Here is a tiny trained network, its code and every weight. The questions are about switching its units off for an input and a target symbol, where a switched-off unit gives its printed mean instead of its output.

import numpy as np


def w(rows, s, z=0):
    codes = np.array(rows[::2]) - 128.0
    scale = np.full(codes.shape[1], s)
    scale[-1] = z or s
    return codes * scale


def f(y):
    return np.maximum(y, 0)


def softmax(a):
    e = np.exp(a - a.max(-1, keepdims=True))
    return e / e.sum(-1, keepdims=True)


def log_softmax(a):
    a = a - a.max(-1, keepdims=True)
    return a - np.log(np.exp(a).sum(-1, keepdims=True))


def net(x, mask):
    ids = ['ΓΔΨΩβζξσφ'.index(c) for c in x.split()]
    T = len(ids)
    res = E[ids] + P[:T]
    u = 0
    for l in range(2):
        r = res
        for j in range(2):
            rows = slice(3 * j, 3 * j + 3)
            q, k, v = (r @ M[l][rows].T for M in (Q, K, V))
            z = softmax(np.where(np.tri(T) > 0, q @ k.T / 3**0.5, -1e9)) @ v
            o = O[l][rows]
            res = res + np.where(mask[u + j], z, o[:, -1]) @ o[:, :-1]
        u += 2
        y = f(res @ A[l][:, :-1].T + A[l][:, -1])
        res = res + np.where(mask[u : u + 4], y, B[l][:, -1]) @ B[l][:, :-1]
        u += 4
    return log_softmax(res[-1] @ U[:, :-1].T + U[:, -1])


Q, K, V, O, A, B = {}, {}, {}, {}, {}, {}
E = w([
[137,143,76,137],'Γ',
[151,95,48,120],'Δ',
[150,94,154,109],'Ψ',
[156,113,112,126],'Ω',
[99,145,130,96],'β',
[255,200,136,5],'ζ',
[118,82,124,83],'ξ',
[142,149,174,123],'σ',
[157,191,113,158],'φ',
],0.017)
P = w([
[121,109,143,208],'0',
[181,135,138,113],'1',
[7,162,134,187],'2',
[253,67,152,148],'3',
[78,212,112,56],'4',
[34,75,45,209],'5',
],0.013)
Q[0] = w([
[158,111,175,184],'L0H1',
[193,71,141,165],'L0H1',
[150,152,137,98],'L0H1',
[133,38,111,240],'L0H2',
[202,158,125,64],'L0H2',
[248,100,167,136],'L0H2',
],0.012)
K[0] = w([
[114,131,157,148],'L0H1',
[127,89,122,163],'L0H1',
[141,140,160,148],'L0H1',
[65,192,99,59],'L0H2',
[106,72,149,245],'L0H2',
[45,123,143,224],'L0H2',
],0.012)
V[0] = w([
[154,135,63,90],'L0H1',
[82,132,99,106],'L0H1',
[136,110,219,103],'L0H1',
[118,150,179,121],'L0H2',
[122,130,9,161],'L0H2',
[169,143,86,104],'L0H2',
],0.013)
O[0] = w([
[183,77,202,170,101],'L0H1',
[87,168,149,156,26],'L0H1',
[165,87,53,199,172],'L0H1',
[117,140,26,153,183],'L0H2',
[105,90,254,168,5],'L0H2',
[208,163,211,68,178],'L0H2',
],0.0096,0.0025)
A[0] = w([
[45,73,85,48,146],'L0N1',
[135,121,162,193,1],'L0N2',
[2,90,152,108,227],'L0N3',
[64,51,125,130,81],'L0N4',
],0.0065,0.0017)
B[0] = w([
[53,88,156,113,252],'L0N1',
[172,115,156,194,166],'L0N2',
[3,97,176,167,227],'L0N3',
[109,14,96,182,176],'L0N4',
],0.0046,0.0027)
Q[1] = w([
[211,75,119,161],'L1H1',
[165,126,126,97],'L1H1',
[210,147,134,9],'L1H1',
[137,121,138,78],'L1H2',
[128,128,94,131],'L1H2',
[201,224,133,181],'L1H2',
],0.013)
K[1] = w([
[31,186,137,160],'L1H1',
[84,52,113,188],'L1H1',
[120,112,117,253],'L1H1',
[136,73,74,128],'L1H2',
[108,107,96,143],'L1H2',
[196,195,167,134],'L1H2',
],0.013)
V[1] = w([
[248,180,128,204],'L1H1',
[155,2,119,37],'L1H1',
[175,160,71,134],'L1H1',
[156,92,87,114],'L1H2',
[211,178,160,141],'L1H2',
[184,171,125,172],'L1H2',
],0.0091)
O[1] = w([
[116,36,94,91,192],'L1H1',
[252,122,133,173,53],'L1H1',
[144,128,132,113,236],'L1H1',
[116,150,125,164,252],'L1H2',
[91,100,122,143,144],'L1H2',
[99,89,133,135,204],'L1H2',
],0.014,0.0017)
A[1] = w([
[244,199,248,245,1],'L1N1',
[219,254,143,15,156],'L1N2',
[154,158,154,157,201],'L1N3',
[157,251,160,174,89],'L1N4',
],0.0067,0.0071)
B[1] = w([
[1,26,50,162,255],'L1N1',
[35,139,119,205,254],'L1N2',
[206,126,155,156,222],'L1N3',
[39,163,134,146,221],'L1N4',
],0.0088,0.0056)
U = w([
[155,189,181,128,220],'Γ',
[151,97,129,161,41],'Δ',
[243,192,93,192,180],'Ψ',
[212,163,133,157,255],'Ω',
[132,255,132,131,104],'β',
[174,80,67,141,33],'ζ',
[152,162,85,204,53],'ξ',
[153,196,10,88,159],'σ',
[79,149,116,60,64],'φ',
],0.0065,0.0061)

Each question gives the input, a string of symbols that net reads in full, and the target symbol t.
The units are the heads (3 rows each of Q, K, V and O) and the neurons (one row each of A and B). Each row of codes is followed by its name. A weight is (code - 128) times the scale printed after its matrix; where a second scale follows, it is the last column's (O, A, B and U).
mask holds one flag per unit, layer by layer, with each layer's heads first. A switched-off unit (its flag False) gives its mean, the last column of its rows in O or B, instead of its output. The means were averaged over made-up inputs and are rounded, as every weight is.
A unit's drop is (log p(t) with every unit on - log p(t) with that unit switched off) / (log p(t) with every unit on - log p(t) with every unit switched off).
The circuit of an input: a set's keep is (log p(t) with only the set's units on - log p(t) with every unit switched off) / (log p(t) with every unit on - log p(t) with every unit switched off). Starting from all 12 units, units are removed one at a time, each time the one whose removal leaves the highest keep (on an exact tie, the one counted first), for as long as the keep stays at least 0.8.
circuit, biggest first: the units of the circuit, biggest drop first
k most important neurons: the k neurons with the biggest drops, biggest first
top k neurons in layer l: the k neurons of layer l with the biggest drops, biggest first
drop of u: that unit's drop, to one decimal
input Ψ Ω β Ω, target β: circuit, biggest first	L1H1, L0N3
input Γ φ Γ Δ ξ, target Δ: circuit, biggest first	L1H1, L0H2, L1N1, L0H1
input Γ ξ Γ, target ξ: circuit, biggest first	L1H1, L1N1, L0H2, L1N4
input ζ ξ σ, target ζ: circuit, biggest first	L1H1, L0H1
input ξ σ σ Ψ σ, target Ψ: circuit, biggest first	L1H1
input φ φ ξ φ φ, target φ: circuit, biggest first	L1H1, L0H2
input ζ σ Δ φ Γ, target ζ: circuit, biggest first	L1H1, L0H1
input Γ φ ξ Δ σ, target Δ: circuit, biggest first	L0H2, L1H1, L1N1
input Ψ φ φ Ω σ Ψ, target σ: circuit, biggest first	L0H2, L1H2
input ξ Δ σ, target Δ: circuit, biggest first	L0H2, L1N1, L1H1
input σ ξ Ω, target ξ: top 3 neurons in layer 1	L1N1, L1N2, L1N4
input Ψ σ σ Δ, target σ: circuit, biggest first	L0H2, L1H1
input σ Ψ σ ξ, target σ: circuit, biggest first	L0H2, L1H1, L0H1
input ξ ξ φ, target ξ: 3 most important neurons	L1N1, L1N2, L1N4
input β Δ ζ, target β: 3 most important neurons	L0N3, L1N4, L1N2
input Ω φ Ω Ψ ξ ξ, target ξ: 3 most important neurons	L1N1, L1N2, L0N1
input Ψ φ σ Ψ ξ, target Ψ: most important neuron	L1N1
input β Γ φ ξ, target φ: 2 most important neurons	L0N4, L1N3
input σ σ Γ ξ Δ φ, target Δ: 2 most important neurons	L1N1, L0N2
input φ σ ξ Ψ, target ξ: 2 most important neurons	L1N1, L0N1
input φ ζ σ Γ Γ, target φ: top neuron in layer 1	L1N3
input β σ Γ Ω φ, target Ω: drop of L1H1	0.8
input σ Ω β σ, target β: drop of L1H1	1.2
input Ω ξ Ψ, target ξ: drop of L1H2	0.2
